Look-ups in named tables: a row name and a column name give one cell, copied from the table.

vip:
|  | nezo | vuz | figun | pakogeb | tesil | valola | tovami | zetulin | batav |
|---|---|---|---|---|---|---|---|---|---|
| nutolu | 498 | 301 | 336 | 181 | 480 | 511 | 349 | 708 | 671 |
| dok | 622 | 501 | 485 | 251 | 414 | 576 | 475 | 779 | 738 |
| sef | 530 | 437 | 503 | 139 | 369 | 574 | 362 | 596 | 635 |
| mafe | 585 | 478 | 496 | 212 | 395 | 573 | 432 | 706 | 700 |
| misug | 489 | 514 | 531 | 524 | 518 | 536 | 610 | 523 | 515 |
| bopita | 574 | 593 | 638 | 544 | 468 | 563 | 519 | 549 | 518 |

What is the vuz of dok in vip?
501
What is the pakogeb of misug in vip?
524
What is the batav of mafe in vip?
700
What is the vuz of bopita in vip?
593
What is the pakogeb of bopita in vip?
544
What is the valola of mafe in vip?
573
What is the zetulin of sef in vip?
596
What is the batav of misug in vip?
515
What is the zetulin of bopita in vip?
549
What is the tesil of dok in vip?
414
What is the tovami of sef in vip?
362
What is the zetulin of mafe in vip?
706
What is the valola of bopita in vip?
563
What is the nezo of misug in vip?
489
What is the nezo of bopita in vip?
574
What is the valola of misug in vip?
536
What is the tovami of nutolu in vip?
349
What is the valola of sef in vip?
574
What is the tovami of mafe in vip?
432

vibidan =
fields: tef, gapune, zeki, sovibir, pufov, fakem, lis, vipu
zogakag: [-2, -26, -40, -13, 36, -32, -1, -33]
ded: [9, -21, -25, 4, 11, -26, -3, 16]
zoz: [-10, -32, -37, 1, 27, -14, -18, -31]
gekefur: [-6, -5, 7, 20, 55, -40, 10, 33]
zogufuz: [-26, -3, 19, -34, 8, -56, 13, -8]
duta: [-11, -16, 13, -11, 15, -45, 17, 9]
vuker: [1, -9, -8, 23, 58, -45, 22, 30]

zoz, zeki -> -37
zogakag, gapune -> -26
gekefur, lis -> 10
ded, fakem -> -26
zogufuz, gapune -> -3
duta, vipu -> 9
ded, pufov -> 11
vuker, lis -> 22
zoz, vipu -> -31
ded, tef -> 9

karuka =
|  | tel | nuvofe | galo | ren | moge | nirige | muz | farodet | rida | lir |
|---|---|---|---|---|---|---|---|---|---|---|
| dob | 4512 | 1738 | 4712 | 6435 | 7316 | 4513 | 2605 | 3057 | 5533 | 1908 |
| binupa | 5775 | 5534 | 6388 | 2981 | 2236 | 3542 | 3417 | 5985 | 5453 | 3143 |
| vitegu | 6968 | 6304 | 6869 | 2681 | 5185 | 7537 | 7699 | 3847 | 5281 | 5854 |

nuvofe of binupa = 5534
lir of vitegu = 5854
galo of dob = 4712
tel of vitegu = 6968
nuvofe of vitegu = 6304
moge of binupa = 2236
moge of dob = 7316
rida of vitegu = 5281
ren of dob = 6435
muz of dob = 2605
ren of binupa = 2981
nirige of binupa = 3542

lofod =
|  | tenuf | pefema |
|---|---|---|
| gab | 11.47 | 49.66 |
| pamon | 76.28 | 48.16 |
| neke | 94.59 | 79.70 |
| lis | 33.62 | 38.15 |

pefema of neke is 79.70
pefema of pamon is 48.16
tenuf of neke is 94.59
pefema of lis is 38.15
tenuf of gab is 11.47
pefema of gab is 49.66
tenuf of lis is 33.62
tenuf of pamon is 76.28

marer =
fields: nik, sudo, zodofa, bise, sube, bufoz, vazan, giv
vub: [3340, 3379, 3550, 6015, 3714, 2296, 945, 7262]
vonu: [4124, 3848, 2979, 4408, 5768, 2077, 5404, 3892]
pur: [4470, 5811, 5484, 5010, 4054, 6680, 3734, 6291]
bopu: [4575, 3957, 3203, 4411, 8567, 6822, 5398, 4868]
san: [4602, 5677, 6475, 5281, 3240, 5373, 2983, 6461]
dod: [3901, 6971, 4189, 4112, 6874, 6085, 6226, 2730]
mikupe: [4884, 5708, 5250, 4817, 4423, 1925, 4271, 2382]
tugular: [5936, 4701, 4005, 5496, 5245, 5468, 2387, 5440]
gomibuv: [4596, 5638, 6936, 5604, 2265, 5723, 2087, 6563]
sud: [4179, 3475, 2393, 4347, 6560, 4654, 5575, 5630]
gov: [4638, 3749, 1941, 4711, 5883, 5249, 4565, 6152]
fakese: [4976, 4152, 4594, 5283, 6164, 6477, 2978, 4968]
vedagu: [4162, 6014, 5920, 4662, 3589, 5998, 4701, 2140]
mep: [5267, 4429, 4205, 4952, 7048, 4263, 3897, 4958]

What is the zodofa of bopu in marer?
3203
What is the vazan of mikupe in marer?
4271
What is the zodofa of sud in marer?
2393
What is the bise of bopu in marer?
4411
What is the vazan of bopu in marer?
5398
What is the vazan of tugular in marer?
2387
What is the zodofa of gomibuv in marer?
6936
What is the giv of tugular in marer?
5440
Which row has the largest bufoz? bopu

